[ 23 -16  49 -27]  U
[-16  83  49  83]  M
[ 23 -16  -9  -3]  W
[  0 -30  23  28]  J
q: [ 49 -27]
U
count M: [83]
2
count U: [-27]
1

[-28  -4 -34  -8 -14  -4  -1 -20 -19  -9 -26 -18 -16  -4 -19 -31 -22   1
   6 -22 -19 -19 -21 -18]  rup
[ 14 -16  -6   2 -22  20 -21   0 -11   8  13 -16  -6   7   0  -1  -3   1
   1   1   0  -3  -5   6]  Ruke
[ 51 -42 -28 -41  64  24  37  54  10   8  13 -16  -6   7 -13   0 -11   3
 -15  -2   6 -11 -17  24]  Tada
[-30 -47 -49  20 -15 -46 -15  21  -5  25  26 -32  18  21 -32   8   6   8
  -8   2   8   7 -18 -48]  dor
[  4  -8 -23 -21 -11 -41 -39 -16 -18 -24  -1 -47 -30 -30 -21  32  -6  -2
 -39 -24  -2 -11   7 -32]  kos
[-21  -4  -4   4 -30  -6 -26  -6 -12  -6 -11 -21 -21  -3 -15  -6 -35 -14
 -14 -10 -15 -37 -24  -5]  rotif
[-14 -56  49  51 -42 -28 -41  64  24  37  54   9  31  32   0  26 -20 -55
 -39  42   1 -32 -32   5]  Teros
[-13   9 -31 -13 -10  -5 -13 -25 -10 -15 -18 -13 -25  -9  -8  -5 -13  15
   2 -15   0 -10 -13 -12]  godez
[-11   5   4   2 -22  20 -21   0 -11   8  13 -16  -6   7 -13   0 -11   3
 -15  -2   6 -11 -17  24]  Rige
[-65 -44 -11  61 -38  34  41  39 -42  53 -26  44  44  47 -45 -70 -52 -62
   3 -32 -71 -53 -61  -6]  dizek
[-25   9 -31 -13 -10  -5 -13 -25 -10 -15 -18 -30 -25  -9  -8  -5 -13  15
   2 -15   0 -10  -7 -12]  dobus
[ -1  -6   3  -6   5  -5   9   2   3  -2   2  10   7  -3   0 -17   6  -2
   7   5  -4   4  -3  -2]  tov
count dobus: [-25]
3
count godez: [-14]
0
q: [-11   5   4   2 -22  20 -21   0 -11   8  13 -16  -6   7 -13   0 -11   3
 -15  -2   6 -11 -17  24]
Rige
q: [ 51 -42 -28 -41  64  24  37  54   9]
Teros

[-53 -50  -6  19  -4 -10] -> K
[-68  43  21 -21  27 -26] -> T
[ 15 -35 -19   4  20   9] -> H
[ 10 -36 -16  10  15  -8] -> C
[ -1   9  -8 -40 -20  -1] -> G
[32 30 11 -8  3 11] -> N
[  9   9 -44   9   9 -44] -> P
[-9 30 11 -8  3 11] -> L
q: [-1  9]
G
count P: [9]
4
q: [-9 30 11 -8  3 11]
L

[ 21   7 -40   6  40   5  12   6 -60  16  20   8   6  -1  52  -1   6   1
  24 -20  17   1 -25  -3 -43  -1  15  14 -13] : beso
[-27 -12  29 -14 -18  17  -1 -60  -8 -72  35   1   2   6  -5 -17  35 -41
  43  12   2   1  15  12  55 -38 -27   5  13] : rafo
[  9  -5  23   7  21  -7  10 -59  12   3  25 -14  -1  -1 -15 -17 -21   9
 -38   1 -13   0  44   2 -31  55  32  -4 -18] : Zafe
[-13   6  18 -40 -36 -18  16  -1  46  -8  -9   9   1   0 -37 -24  13   3
 -23   9 -42  49  12 -10  14  17  10  28  12] : tefuf
[-27 -12  29 -14 -18  17  -1 -60  -8 -72  35   1   2   6  -5 -17  35 -41
  43  22  -1  55  43  -7 -10   6  30   9   0] : Musib
[ 16  22  -5 -21  18 -42  25 -11 -14  61  25  16   1 -16 -24   8 -27  50
 -43   6  34  14  15   1   0  28 -16  17 -31] : mitup
[  6 -20 -20  18  36  19  14  -4  17  22 -21 -35 -18  -4  15 -21 -19   9
 -34 -29 -26 -50   3  -4 -61  50  45  11  17] : Tabag
[  0  -4 -36  -2  31  16  18  13 -57  10   4   6 -11  -5  35  -4  18  -1
  28 -19   0   1 -21  16 -31  35  18  21   5] : Kosi
[ -5   7  20  16   3  -3   8 -28 -56  11  21  20 -13   2 -21   8  13   6
   1  14  23  11  15  -6  30  -5 -12 -38 -19] : lakal
[-10 -21  16  12  45  19  -1 -63 -46 -23  43  -6 -13  -8   5   8 -10  -4
  17   3  10  -6  51  11 -17  26  20  -3 -22] : Fulig
[  0  -6  14  -5  41   5  14 -52 -71 -10  44  23  -9  -4   3  -5   6   2
  10  -3   1  34  33   2  -1  24  22   2 -28] : zanal
count Kosi: [35]
2
q: [-4  3 -5  6  2 10 -3  1 34]
zanal
q: [ 45  19  -1 -63]
Fulig

[-28  58  22  36  16  29 -19   0  25 -25 -30   9  26  22   3  66   9  18
 -51   5  26  40   8 -31 -58 -55   9  26   1 -14  71  46 -28  27  77 -34]  sopo
[-32  60  28  35  16  13  25  30  22 -28  30   2 -41  12  -4  61 -24  19
 -45  15 -29  39  13  30 -58 -42  39  17 -41 -16  72  41 -27  72 -41  30]  gor
[-28  58  22  36  16   3 -19   0  25 -25  71   9  17  22   3  66 -26  18
  22   5 -22  40   8 -31 -58 -55  71  26   1 -14  71  46 -28  77 -34  27]  pivi
q: [ 77 -34  27]
pivi
count gor: [30]
4
q: [25 30]
gor
count pivi: [22]
3
count sopo: [26]
3

[  1 -43  -5 -18 -39  -4   9 -29] = zasav
[  1  19  -4   4  -6 -55  14 -35] = ter
[-14 -86  29  -6   0 -35  -8  22] = bofu
[ 16 -18  75  25   6  22 -18   6] = lup
[-14 -86  29  -6   0 -35  -8   7] = nafed
[ -3 -15  -7   2 -59  -6  13   9] = Fune
[ 23 -34  16 -18  75  22   6  22] = Lag
[ 20 -12   2  -9 -27   8 -14  26] = gazur
q: [ 16 -18  75  25   6  22]
lup
q: [19 -4  4]
ter
q: [  1  19  -4   4  -6 -55]
ter
q: [ 16 -18  75  22   6  22]
Lag

[ 21  21 -13  21 -17] -> Dur
[ 21   2 -13  10  -5] -> bifo
[ 0 22 10  5 -3] -> bar
[ 84   5 -65  -1  57] -> fip
q: [-65  -1  57]
fip
count Dur: [21]
3
q: [ 21   2 -13  10]
bifo
q: [22 10  5 -3]
bar
q: [ 21   2 -13]
bifo

[ 16  19   9  19 -34  35  -1  30  20 -33  20   4 -38  26  26 -24  20  18
  12  31  26  25  24  38  21  17  20  26  34  28  34  24  -3  29  -9 -56
   9  33   8  22  -5] : mag
[  9   0  -9  -7   8 -17   7  12 -10  10  17  10  13  12 -10   8  -9  10
   5  -7  11  11  10  14 -12  10  -6  19  13   5  14  10   8  21   0  16
  16 -15   7  10   3] : kefo
[-27 -11  23  13  16  16  30 -10  21  15  39  13  23   1  25  15  19  15
 -23  -4  36 -34 -37 -66  17  12   4  43 -61 -38 -63 -40   6  50  22  35
  40  24 -16 -20  23] : Nimaz
[-15 -15 -21  -7   2 -17 -10  -9  -6   4   3   4   2  -2 -11   3  -7   2
 -28 -19  -4 -20 -24 -38 -14   2 -11  -4 -38 -27 -37 -27   2  11  -6   9
  12 -15  -9 -17 -22] : Kiduz
[  6  -3 -11  -9   0 -17  11  18 -15  -3  26   8   1  19 -12   0 -12  16
   0 -10  20  10   7   8 -17  15  -8  30   6   2   8   7   6  37 -11 -10
  25 -15   1   9  10] : mobo
[  1  -1 -26 -27  -1 -52   9  13 -37  -6  29   8  -1  14 -39  -6 -35  14
  -5 -31  16  -1   1   0 -33  16 -24  29  -1 -13   0   2   5  39 -24  -4
  23 -49   0   2   9] : foru
[ 18  15   2  14   5  23 -13   3  17  11 -17   0   6  -1  14   8  17  -6
  11  21 -15  18  21  33  13  -4  16 -24  39  26  30  22   4 -23  14  11
 -14  14  12  13 -22] : losi
[-27  -8  16   8   0  19   3 -27  14  -2  -2  -6   1 -24  20  -4  12  -6
 -10  -2   5 -35 -28 -46  16  -7   4   3 -46 -22 -41 -28 -11  -6  14   1
 -10  28 -12 -26   9] : Bileg
[ 11  -7 -17 -20  22 -35  22  19 -23  22  32  13  27  20 -27  17 -25  18
   3 -21  20  11   9  10 -27  15 -20  33  12  -1   9   8  14  41  -2  33
  34 -30   7  10  15] : Momop
[-27  -8  16   8   0  19   3 -27  14  -2  -2  -6   1 -24  20  -4  12  -6
 -10  -2   5 -19 -18 -31  18  16   6  48 -30 -16 -29 -18 -14  45 -12 -55
  17  30 -13 -11  30] : vina
count kefo: [0]
2
q: [-27  -8  16   8   0  19   3 -27  14  -2  -2  -6   1 -24  20  -4  12  -6
 -10  -2   5 -19 -18 -31  18  16   6  48 -30 -16 -29 -18 -14  45 -12 -55
  17  30 -13 -11  30]
vina

[ 26  17 -16  11  52 -41] -> dilun
[-19   6 -39   2 -61 -17] -> tas
[-32 -26 -52  12  60 -39] -> Banit
[ 13 -16 -40 -16 -40  30] -> kufa
[  4 -30  -4  22  34   2] -> Kota
[-39   1 -61  -2  18 -90] -> naf
q: [  6 -39   2 -61]
tas
q: [-39   2 -61]
tas
count kufa: [-40]
2
q: [-32 -26]
Banit

[  4   1 -60  31] -> ragap
[-18 -16 -16 -19] -> Mok
[ -2  33 -18 -31] -> vemes
[ -4  -4 -80  83] -> vup
[-33 -15 -35  -5] -> Nak
[-18 -16   8 -19] -> Tebi
[  5   1  -5 -52] -> tomo
[-17  -4 -34 -26] -> muf
q: [ 1 -5]
tomo
count vup: [-4]
2
count Nak: [-35]
1
q: [ -4 -34 -26]
muf
count Mok: [-16]
2
count vup: [83]
1
q: [ 33 -18]
vemes

[ -2  31 -22  -7  30  -4  -7 -37   4   7  11  23  34   6 -40  37 -19 -26
 -30 -12] : roz
[ 33   3 -14   5 -67  54 -22  60 -39 -29  -9  25   5 -41  53 -17 -38  13
 -33  49] : Biz
[ -8  -3  58   4 -14  37  15  -9  30   3 -20 -38 -23  18 -51 -44  50 -78
  70  29] : bem
[-31   6 -17   1 -23 -17 -32  -1   6 -15   6  46 -15 -27  28  -9  -8   6
  -5  -1] : Furo
[-39  -3  58   4 -14  37  15  -9  30   3 -20 -38 -23  50 -51 -44 -78  18
  70  29] : Muner
q: [ 18 -51 -44  50 -78  70]
bem
count Furo: [7]
0

[-52 -41 -11   3  22  39   8 -14] : supo
[-65  22   7  -7  32 -14  11  11] : runeb
[ 44  85  17  61  21 -24  25 -56] : fivup
[-19 -15  26 -15  27 -65  27  54] : Pem
[ 17  -8  -8  -1  -8  -8  23 -42] : reze
count Pem: [28]
0
count reze: [-8]
4
q: [ -7  32 -14  11  11]
runeb
q: [-8 -8 23]
reze
q: [17 61 21]
fivup
q: [ 32 -14  11]
runeb

[  2   1  14 -19 -17 -19   7 -19  14 -65  14 -19] -> sudav
[ 11  31 -15   7  37  45   8   1  31 -23  14 -34] -> Bomu
[-17  31  37  37  37  45   8   1  31 -23  14 -34] -> lin
[-17 -20   4 -26 -68  23 -13 -57 -41  16   8  12] -> nuvag
count lin: [37]
3
count sudav: [14]
3
q: [ 11  31 -15   7  37  45   8   1  31 -23  14 -34]
Bomu
count sudav: [-19]
4

